Each row comes from the steps of one path. Every step used is in the known rows, and no mark comes twice. Write the path behind each row, first mark first.
Known rows:
x-f-u-j-m: [-182  -69 -217  101 -200 -289 -212 -377 -291  -84  337  120  394   -9
 -133  -40 -281 -218 -548 -292  504  -55 -238   22 -198  209   91 -188
 -270 -381  216  -91  222  234 -124 -235 -112  458 -371 -358  -41 -347
  122    2  -11 -134   15 -325   76  193  206 -197  368  226]
h-a-t-m-g-x-u-j: [-271 -128  117  -65   91 -258 -112 -248    9 -158   82  162  400  -77
  218 -179 -164 -475 -263  -73  426 -141 -334  100  -44   28  199  -12
 -220 -407  133  123  -98  182  -33 -101   -6  278  -48 -335  -54   32
 -117   -3  149 -208  364 -286  290  -76  130   74  311  107]
e-a-q-x-u-g-b: [  24 -122  -90  130 -109 -358  -33 -355 -158    8   33  -11  562  109
  142  138 -321 -156 -524 -310  491   22  -93  -66 -121  254  153  -56
  -62 -378  250  -40  -23  201  138 -312   83  317 -266 -140    7 -215
   16  226 -275 -215   70 -178  284 -128  262 -184  373  119]
g-u-j-m-c-x-f-h-e-a: [-276 -147  -46  -13 -168 -231  -76 -143 -208  -72  335  197  361  -51
   29  -89 -325 -299 -402 -248  383 -101 -319   79 -190  217  104 -119
 -464 -476  135   95  266  258 -127 -165 -185  540 -321 -330    9 -127
   -7   19    9 -100  239 -174  205   94  198 -146  396   44]
q-x-f-u-j-m-v: [ -98 -110 -336   32 -187 -369 -168 -500 -290  -38  381  102  471  148
 -130   -1 -279 -219 -566 -385  574    4 -175   69 -136  214  161 -208
  -99 -394  306 -141  160  344  -51 -230  -48  396 -355 -333   -8 -414
   91  -56  -42 -204   21 -330   37   76  106 -296  438  202]
f-x-h-e-a: [  -1 -170 -238   33 -102 -174 -188 -441  -81  -26  126  118  491  -20
  200  -12 -205 -389 -396 -267  604   41 -162 -102 -103   73  205 -219
  -69 -464  200  -17  -88  344   65 -166  -15  279 -216 -322  -45 -293
   -5   38    0 -200  254 -258  300  104  127  -89  426  138]
x-f-u-j: [-142  -91 -244  118 -187 -313 -181 -423 -274  -83  313  147  399  -28
  -58  -34 -296 -214 -569 -272  560  -83 -208    8 -195  212  100 -212
 -270 -370  213  -91  175  227 -114 -203  -90  447 -391 -378  -29 -362
  104    5  -31 -138   24 -328  101  237  204 -207  353  268]
f-h-a-t-e-v: [-182 -181   30 -141   72 -146 -196 -336  107 -102   67  148  416 -146
  251   11  -89 -614 -129 -108  555  -68 -244   63  -35 -130  301  -48
 -103 -464   81   83 -220  192  -23  -82  -77  212  104 -307  -80  -50
 -142   50  164 -352  579 -198  403   77   70   86  329   38]
t-e-a-h-f-u: [ -45  -83  169  125  -26 -168 -153 -380    1  -49    5  194  309   26
  271   13 -183 -366 -247  -47  610 -117 -114   22 -168  106  176  101
  -65 -578 -137 -103  -68   85    3 -163  -25  215 -116 -334   60 -198
  -65  220  -80 -277  407 -169  322  -47  157   45  194  103]
g-b-c-x-h: [-246 -110 -207  -32 -119 -207  -17  -36 -124  -18  137   22  483  -13
   -3 -158 -223 -291 -522 -273  191 -206 -426  109  -40  201   65 -165
 -196 -114  381  140   97  148   28 -225  -96  519 -269   27   77  -82
  104    7 -141 -256   91 -304  269 -265   24 -223  264   39]
u-g-b-c-j-v: [-400  -35 -234   44 -127 -180   -8   12 -207  -76  145 -124  361   58
 -201  -62 -252 -235 -537 -323   72 -257 -393   41  -74  278  -38 -210
 -276 -215  300   98  288   17   88 -365 -222  709 -169   -7  114  -77
  181   77 -124 -197  -35 -394  140 -168   16 -166  239   50]
x-h-a-e: [ -65 -256  -47 -150  -14 -106 -229 -284   73 -149   87   88  443 -146
  188  -21  -61 -559 -257 -240  479   56 -161  -25  -33 -105  247 -126
  -96 -453  204   71 -208  254  115 -126  -27  206  -44 -232 -157  -75
 -106   25  116 -344  403 -148  391  119  148  -66  354   65]
a-q-f-u: [ -11 -203 -328  136 -130 -518 -131 -405 -137  -23  276   48  593   37
  -12   69 -212 -126 -536 -385  489  126   -3   12  -68  256  181 -202
    6 -296  420  -14   73  290   88 -231  151  322 -273 -116 -104 -293
   13   93 -178 -162   -8 -211  134  114  216 -339  395  261]
a-t-e-v: [-401 -147  148  -15   73 -249 -162 -219  102  -89   52  253  318  -77
  259 -212 -127 -408  -61  153  476 -221 -334  215  -19 -123  198  129
 -120 -374  -26   74  -27  -74 -106   27  -32  228  126 -334   52   71
 -204   16  150 -235  468 -252  276 -216 -123   90  119  117]
b-c-j-m-g-x-f: [-435  -63  -31 -156 -228 -114 -114   20 -223 -162  385   40  355   38
 -147 -165 -155 -186 -413 -233  159 -111 -393  221  -35  299   11   27
 -182 -116  289  187  347  225  -35 -323 -198  599 -248 -180  140  -82
  259    7  -30  -86   59 -438  157 -216  165 -108  289  -20]
g-x-u-j-v: [-161  -90 -172   87 -253 -281 -184 -165 -219  -61  337  170  257   42
  -59 -185 -344 -174 -431 -205  414 -133 -297  160 -182  243   21 -156
 -387 -373  239   54  235  261 -153 -296 -134  490 -469 -312   92 -223
   90   36  -30  -53   23 -281  100   57  264 -214  344  129]
x-f-h-a-q: [ -36 -192 -147  -81 -166 -222 -292 -391  -67 -110  233  107  558  -69
  155  107 -169 -389 -488 -355  650   67   -1  -64 -111   62  262 -166
  -80 -445  310   -7 -146  316  -46 -185  -56  305 -228 -273 -143 -329
   37   81    6 -267  304 -195  294  242  289 -119  437  128]
u-j-m-g-b-c-x-h-e: [-341  -44  -52  -39  -17 -200  -47    3 -284 -126  290   41  417  -55
 -254 -191 -190 -336 -310 -264   65  -99 -511  157  -33  203   78  -55
 -324 -248  240   50  302  138   45 -243 -122  515 -185  -29  -41  112
   74  -63  -13 -168   68 -209  121 -171   84 -150  302   17]
j-m-g-b-c: [-350 -110 -129   41  -60 -168 -152   32 -258  -98  243  -66  505   88
 -225 -209  -35 -265 -390 -295   -7  -64 -322  117    8  189   73  -38
 -133 -180  347  134  158  115  153 -332  -85  552 -125  101   -3   90
  147  -15  -19 -138   61 -376   53 -320   10  -67  230  -13]
g-x-f-u: [ -94 -147 -211   78 -278 -322 -238 -324 -171  -59  297  206  377   59
  167 -132 -325 -167 -616 -238  625 -109 -163   35 -216  256   71 -232
 -299 -389  287   41   63  303 -169 -202 -118  475 -538 -354   66 -402
  111   27  -26  -41  135 -341  145  147  247 -175  369  206]
k-m-g-u-j-v: [-474 -252 -208  138 -100 -276 -111 -105 -121  -64  329   90  406  110
  -84 -315  -40 -227 -310 -127  213  -83 -148  187   21  137  161 -190
 -279 -286  290  161  119  156   28 -173   23  540  -68 -190   16   71
    9  -61  218  -47  128 -395  -50 -152  -93  -33  263  160]
e-a-q-x-h-f-u-j: [ 115 -128  -91  141 -127 -322 -112 -410 -143   13   94   44  537   50
  129  183 -272 -207 -449 -309  592  159  -26  -47 -142  235  206  -66
  -11 -467  222  -83   13  317  101 -276  112  214 -293 -219  -83 -278
   -9  205 -230 -216  107 -132  309   76  348 -201  435  163]
q-f-u-g-x-h-e-a-t: [ -34 -191 -259   21  -94 -450  -80 -609 -112 -101  207  138  478   44
  184   62 -356 -333 -628 -342  673 -186 -231 -147 -152  213  113 -391
 -353 -458  149  -62  -11  221   25 -142  -69  469 -312 -360    8 -400
  -30   39  -14 -311  311 -205  170  228   75 -160  419  178]
c-x-h-f-u-j: [ -21 -240 -256   13 -153 -277 -156 -294 -146 -108  248  152  404    0
  122 -137 -278 -273 -536 -267  534   -2 -191  -28 -121  173  133 -261
 -260 -321  315   80   -7  324   43 -133  -10  400 -449 -248  -13 -269
   27  -42  -24 -163  183 -204  180  196  195 -312  383  173]
m-c-j-v: [-527 -159  -64   45 -124    2 -134   56 -203  -19  397  -15  405  -68
 -255 -165    5 -297 -247 -267   67   66 -268  225   26  150  142  209
  -21 -248  276  244  368  261   81 -283  -99  393  -79  -90   67    6
   87  -92   52   -5   57 -423  116 -159   31  -89  284   85]
b-c-x-h: [-214 -194 -164  -93 -155 -202  -13 -124 -104 -121  231  102  408  -35
   59 -191 -202 -219 -423 -199  306 -117 -369  124  -25  172  103 -142
 -172 -102  342  201  120  222   37 -170  -33  451 -299 -187   87 -114
   77  -44  -49 -190  117 -316  266 -142  136 -242  306   57]
c-x-h-e-a-t: [-114 -279   15 -152  -49 -231  -90 -270   -8 -143  125  213  432  -70
  321 -163 -235 -384 -341 -128  524  -70 -301   -7  -22   -8  207  -83
 -213 -320  181  151 -177  216   64  -44   12  255 -239 -276   36  -61
 -116  -52   40 -242  450 -110  317  -23  108 -119  318   53]
a-q-f-x-u-g-b-c-j: [ -77 -114 -368   49 -199 -496  -97 -356 -180  -36  299  -14  631  112
  -16  107 -336 -113 -689 -476  473  -11  -99  -28 -101  393   86 -246
  -93 -264  456  -26  189  310   55 -302   14  514 -333 -103  -25 -388
  144  150 -239 -186  -74 -254  164    0  213 -365  462  185]
u-g-b-c-x-f-h-e: [-269 -100 -261   -3  -84 -254   17 -176 -151 -100   99  -31  456   10
   77  -38 -357 -285 -676 -338  301 -339 -399 -114 -132  266   21 -346
 -377 -275  287   63   91   54   54 -242 -203  687 -245  -93   58 -184
  116   47 -104 -268  160 -322  218  -58   31 -155  321   76]
h-a-q-f-u-g-x: [  11 -121  -86  -45  -25 -425  -86 -343  -66 -113  127   30  520    4
  144  108 -265 -300 -492 -378  516   74  -90  -74 -118  233  216 -181
  -58 -426  321   18  -61  340   88 -253   20  294 -240 -178 -126 -251
   -3  116 -133 -206  152 -182  311   82  326 -188  462  164]
k-e-a-h-f-u-j-m: [ -67    5  202  119 -124 -104 -155 -281  -85  -23   74  126  269   73
   44   66 -192 -305 -144  -50  501  -66 -165   64 -164  120  166  112
 -109 -574 -167 -103   59   71  -48 -232  -79  249 -130 -302   43 -163
  -35  222  -56 -278  316 -128  260 -134  175   38  225   50]
x-h-e-a-q: [ -52 -257  -49  -69  -66 -121 -147 -291   29  -80   94   81  478 -137
  199   34 -114 -407 -265 -207  481   95 -142  -81  -58  -26  242 -122
  -75 -454  174   43 -165  235  132 -173   33  189  -64 -235 -129  -47
 -102   49   10 -294  383 -101  358   88  171  -86  366   71]
m-c-b-g-x-f: [-223 -220 -133  195 -168  -76  -57  -78 -290   -2  216   39  561   62
   65 -184 -221 -211 -579 -335  349  -76 -284   26 -154  277  183  115
 -138 -235  390  281  186  279   59 -160  -67  392 -336  -68    6  -77
   76 -139  -75  -56  139 -399  224 -241   -8  -94  327  129]
b-g-x-f: [ -88 -264 -176   74 -393 -300 -225 -170 -186  -17  232  187  375  157
  204 -195 -315 -213 -602 -213  535 -186 -169  100 -147  208   74 -176
 -341 -323  411  159    5  189  -81 -144  -78  454 -502 -201   66 -169
   60   38  -82 -144  228 -289  144    3  132 -209  278  132]
t-m-g-u: [-421 -326 -289  200  -28 -301  -66 -219  -67  -68  229  134  465   75
  125 -354  -30 -205 -413  -40  301 -106 -133  122   -9  141  145 -206
 -238 -237  328  226  -31  107   65  -72  112  517  -65 -216   35   77
  -39  -84  194   -6  184 -496  -13 -113 -124  -59  211  216]
m-g-x-f-u-j-v: [-139 -171 -201   96 -157 -356 -181 -224 -306 -166  375  137  502  127
   57 -185 -187 -193 -545 -267  421 -182 -141   50 -100  296   78 -180
 -334 -314  308   71   90  230   39 -263 -127  597 -451 -148   49 -134
  138  -28   24  -50  117 -338   16   45  171 -103  316  160]
e-a-t-k-v: [-318 -102  272   24  -21 -165 -129 -257   61  -48  -36  200  372  -16
  248  -81 -134 -370  -79  105  487 -113 -251  161  -38  -96  239  194
  -83 -411  -80   59  -68  -18  -47  -73    6  178   72 -358  102   11
 -159  123   66 -241  432 -212  337 -273   30  177  174   87]
x-u-g-b-c-m-v: [-291  -78 -310   73 -173 -196  -73 -210 -235 -100  254  -69  349  106
 -173  -88 -342 -166 -592 -292  245 -292 -351    3 -199  251  -48 -268
 -341 -272  278    5  256  105   38 -385 -177  701 -238 -257   96 -215
  197   69  -64 -211  -55 -409   72  -45  101 -242  302   96]
f-h-a-q: [ -24 -207 -139  -63  -23 -181 -201 -296    3  -71  129   24  517 -120
  106  101  -78 -480 -287 -338  461  138  -79   -4  -31   10  286 -123
    6 -411  307   89 -187  332   96 -226   25  230  -60 -155 -158 -125
  -38  100   -1 -275  329 -186  365  183  266  -85  409   73]
c-m-g-u-j-v: [-315 -154 -114   29 -110  -93 -200  -12 -290 -186  421   32  407   79
 -262 -220  -80 -272 -290 -238   64  -19 -206  239  -11  153   53   -2
 -133 -213  320  123  314  166  125 -274 -105  630 -147 -111   26   60
  176   14   26  -46    8 -353   31   15  116 -104  176   10]
q-a-t-k-m-c-j: [-431 -228   49  -49  -31 -165 -265 -214  119  -73  155  201  432 -116
   96 -155    8 -558 -136 -108  326  -70 -250  265  145 -212  238   82
  -87 -385  194  187  112   80  -76  -16  -71  300  133 -237  -26  -17
 -215  -68  256 -265  382 -251  345 -159 -117   82  196   59]
t-e-a-q-x: [ -71 -121  110   48  -19 -287  -70 -318  -27  -32   32  152  420   70
  257   12 -197 -238 -211  -88  566   19  -88   68  -99   93  231  144
   32 -431   47  -53  -76   85   56 -169   77  153  -93 -238   44  -87
  -89  181 -127 -190  275 -149  321 -221  156  -47  231   86]
c-m-g-x-h-a: [-189 -196  -57  -66  -71  -49 -249 -107 -182 -207  319   22  489   59
  -44 -202  -58 -355 -350 -262  207   40 -172  130  -12  112  112  -13
  -55 -233  365  141   56  257  172 -236  -61  514 -176 -116  -24   -7
  165   12   52  -77  149 -340  152    2  168  -54  239    0]
t-k-m-c: [-577 -195  -60  151  -49 -130 -101 -211   60   14  179  142  389   -5
   46 -345    6 -308 -177   21  297  -70 -245  209  -13  -41  235   28
  -76 -293  115  143   72   64  -42  -50   79  310  137 -300   43   19
  -99  -90  271  -61  215 -476   87 -330 -201   74  207  226]
q-x-f-u-g: [  10 -186 -430   97 -161 -419 -102 -615 -264  -69  267   87  511  139
   71   16 -330 -198 -737 -405  664  -68 -120  -89 -136  259  127 -330
 -143 -353  317 -100    5  310   43 -192  -16  452 -421 -334    4 -478
   83  -17  -96 -208   41 -391   76  158   90 -284  410  256]
g-b-c-x-h-a-t: [-245  -88  -75 -114  -55 -205  -25  -47  -55  -54   76   43  492  -51
   91 -131 -224 -397 -467 -246  233 -243 -468  103  -29  139   97 -112
 -191 -169  319  147   31  149    7 -192 -115  456 -203  -17   48  -51
   45   18 -100 -324  212 -262  360 -276   46 -137  279    4]
b-c-x-u: [-228 -144 -168  -40 -158 -269   32 -166 -174 -128  254  121  351    5
   42 -214 -304 -126 -484 -169  312 -212 -423  128  -74  253   50 -128
 -238  -75  296  177  192  206   -4 -222  -44  497 -353 -259  150 -157
  118  -24  -98 -157   41 -380  207 -171  165 -246  296   86]
t-a-q-f-u-g-x-h-e: [  55 -183  -58   63  -71 -421  -80 -417  -59  -39   90   72  540   39
  224  120 -326 -193 -481 -304  628   13  -70 -127 -167  229  163 -143
 -112 -493  175  -67  -32  239   98 -271   81  290 -317 -274  -38 -255
  -14  200 -172 -180  186  -79  313   70  319 -198  388  114]
k-t-m-c-b: [-430 -166  -20  197  -47  -56   -8 -180  -61   42   99   69  433   54
   32 -233  -56 -213 -196   -2  332  -68 -273  152  -69   20  217  132
  -32 -289   95  205   55   30  -48 -109   97  267   14 -301   57   68
  -75  -79  177  -85  196 -413  131 -405 -201   83  198  161]

Which path is each row?
[-308 -152   14 -140 -112 -230  -14 -237  -12 -121  185  210  430  -58
  274 -147 -278 -287 -418  -85  487 -251 -433  107  -57  135  157  -82
 -236 -208  193  167   68  173 -119  -82  -55  396 -194 -352  111 -148
    7  -20   33 -255  366 -297  328 -161  112  -47  341   36]
b-c-x-f-h-e-a-t-m
[-174 -155 -330  143  -86 -344  -29 -421 -144  -77  177   66  321   16
  127  -69 -356 -222 -567 -184  526 -242 -349 -111 -244  250   34 -417
 -410 -412  160   26  101  212   10 -232 -146  568 -291 -391   41 -272
   46   -9   41 -131  161 -403  130  189   65 -159  388  253]
f-u-g-x-h-e-v
[ -86 -196 -247   45 -102 -474  -92 -352 -153  -40  359   53  633  -18
  -29   51 -249 -201 -519 -433  454  110 -156  -10  -92  271  196 -172
 -111 -356  392    2  175  363   70 -209   87  330 -276 -125 -150 -250
  -16    5 -102 -177   74 -128  157   81  212 -342  502  200]
a-q-f-u-j-m-c-x-h-e
[-116 -219 -256  -89 -114 -307 -219 -551  -50  -53  270  153  556   85
  155   12 -178 -410 -485 -311  712  -11  -87   51  -51   31  285 -193
  -26 -447  309  -46 -138  334  -64  -92    7  280 -159 -371  -47 -358
  -43  -48   99 -319  338 -294  182   78   41 -147  445  146]
q-x-f-h-a-t-m-v
[-103 -131 -214   98  -62 -333  -72 -438 -108 -118  112   70  330   36
  197  -45 -334 -314 -547 -231  577 -261 -317 -115 -242  203   29 -330
 -388 -472  111   12   18  193   12 -231 -147  522 -315 -415   36 -287
   15   57   51 -184  217 -354  213  189  150  -97  356  196]
f-u-g-x-h-a-t-e
[-304 -134  131 -155   84 -257  -79 -204   45 -163   49  143  508  -58
  296 -163 -148 -484 -356 -105  417 -196 -347   74   -4   31  228  -11
 -142 -307  208  161 -150  160  -18  -68  -26  301  -35 -232  -28    8
  -82  -21  109 -285  422 -294  350 -211   66   75  306   62]
h-a-t-m-g-b-c-x-f
[-101  -61   60  -23  -15 -295  -54 -348 -112  -58  138  132  437  -62
  120   73 -324 -297 -305 -210  477   10 -289  -46 -120  165  210  -31
 -123 -484   58  -79   77  234   21 -233    8  207 -104 -291  -60 -129
  -52  101 -126 -239  281 -107  291  -40  220  -46  420   79]
h-e-a-q-f-x-u-j-m
[-132 -158 -291   83  -43 -306  -33 -164 -274 -131  233   13  589   75
   56 -157 -182 -267 -639 -325  254 -266 -286  -24  -66  341   48 -258
 -313 -175  361   92   62  185  184 -264 -100  661 -354   39   13  -53
  158  -20  -85 -207  106 -355  118  -82   54 -165  295  121]
m-g-b-c-x-h-f-u-j
[ -44 -116 -475   74 -170 -461  -90 -553 -231  -47  282   75  555  137
    8   17 -383 -226 -755 -457  572 -176 -203  -97 -129  333   78 -418
 -254 -302  336  -86  119  273   16 -213  -67  579 -391 -231   43 -515
  127   53 -138 -263   19 -329   99   60   47 -299  437  186]
q-f-x-u-g-b-c
[  48 -246 -238  -67  -79 -281 -157 -417  -27 -127  154  -18  566  -50
  108  123 -155 -409 -482 -419  552  109  -53 -160 -105   89  217 -313
 -112 -453  336   10 -156  350  166 -226    5  318 -193 -215 -198 -246
  -28   64    3 -316  217 -149  310  234  247 -240  479  145]
x-h-a-q-f-u-g
[-203 -107 -232    2  -68 -285   30 -104 -124  -97   51 -108  507   31
   41  -11 -309 -258 -640 -377  239 -212 -325  -99 -112  278   36 -300
 -275 -257  378   94   75  104  142 -287 -125  626 -245   -4   -1 -130
  100   91 -155 -246   45 -280  268 -127  117 -233  344   81]
u-g-b-c-x-h-a-q
[-337 -232   61  -10  -40 -154  -81 -264  -53  -58  228  199  564 -101
  311 -165 -182 -382 -397 -168  495 -146 -306   20  -72   66  248  102
 -191 -369  142  185   26  222  -16  -28  -41  302 -170 -282   36 -132
  -99 -102  110 -141  433 -271  287 -137   34   17  365  117]
m-c-x-f-h-e-a-t-k
[-156   -5 -347  102 -263 -159 -290 -215 -200  -24  271  -21  360  168
  -66   22 -322 -196 -658 -369  446  -87 -126  -67 -247  359   21 -289
 -151 -466  292  -55  270  330  -43 -394 -201  595 -337 -256   20 -484
  261  121 -114 -173   28 -424  115  104  201 -209  452  130]
h-f-x-u-g-b-c-j-m-v
[ -88 -261    2  -44 -307 -225 -200 -192   -2  -49  116  211  345  130
  353 -187 -247 -394 -363  -86  593 -247 -240  107 -131   31  129 -110
 -342 -418  225  179 -142  134  -69  -81 -100  345 -298 -279   49  -31
  -87   51   73 -276  465 -206  280  -99   63  -66  260   51]
b-g-x-h-a-t-k-e
[-151 -125 -416  152 -107 -339   32 -353 -230  -66  155  -38  409   54
    1  -60 -352 -213 -708 -336  376 -291 -402 -112 -201  313  -28 -426
 -391 -260  278   41  144  185   90 -298 -134  665 -376 -226   74 -285
  132   17  -75 -200    7 -421  138   90   74 -252  350  203]
f-u-g-b-c-x-h
[-407  -51  -81 -120 -231 -151  -93  -54 -250 -157  400   37  347   50
 -145 -146 -191 -173 -463 -246  203 -150 -424  191  -78  338  -13  -28
 -224 -128  269  164  371  259  -44 -348 -212  625 -290 -234  150 -139
  277    4  -26  -88   41 -472  141 -156  176 -119  317   14]
b-c-j-m-g-x-f-u
[-395 -125  -62  101  -71 -243   47 -218 -119  -41  168  114  428  117
   66 -269 -174 -184 -312   14  337 -298 -372  163  -70  126   99  -48
 -285 -221   99  127   57  -18  -69 -155   31  473 -134 -305  129   66
   -4  -24  146 -155  165 -371   59 -391 -135   -3  205  134]
k-t-m-g-b-c-x-u-j
[-114 -161 -351   28 -227  -88 -245 -235 -119  -77  232  -68  411   13
  -53   40 -184 -342 -608 -398  401  -29 -178 -121 -184  218   34 -368
 -239 -416  301   23  108  308   75 -331 -172  563 -279 -203  -86 -326
  165   64   -4 -278  147 -332  192  239  164 -225  420   98]
x-h-f-u-g-b-c-j-m
[-128 -151    8 -138 -138 -163 -288 -439   23 -138  177  203  470  -53
  268   42 -160 -485 -337 -179  731 -102 -102  -21 -120  -70  268  -92
 -152 -497   81  -22 -199  175 -139  -90 -131  285 -107 -410  -64 -275
  -47   64  152 -339  495 -203  319  126  151   49  349   87]
x-f-h-a-t-k-e
[-300 -131 -113  145 -203  -87 -169  -54 -320  -17  300  -18  483  107
 -162 -172 -196 -214 -516 -366  241   -5 -358   60 -179  258  120   64
 -173 -301  348  197  299  304    1 -283 -129  441 -301 -104  -18 -118
  135 -105   -3  -55   85 -400  115 -231   54  -90  374   51]
j-m-c-b-g-x-f-u
[  11 -180 -192  -70  -20 -261 -173 -380 -130 -116  235    2  574  -32
   26  108 -148 -462 -383 -430  469   78 -141  -30  -61  113  245 -167
 -116 -425  311   19 -109  393  119 -285  -15  334 -144 -171 -169 -152
   14   74    6 -297  268 -189  267  169  278 -129  486   52]
f-h-a-q-x-u-j-m-g
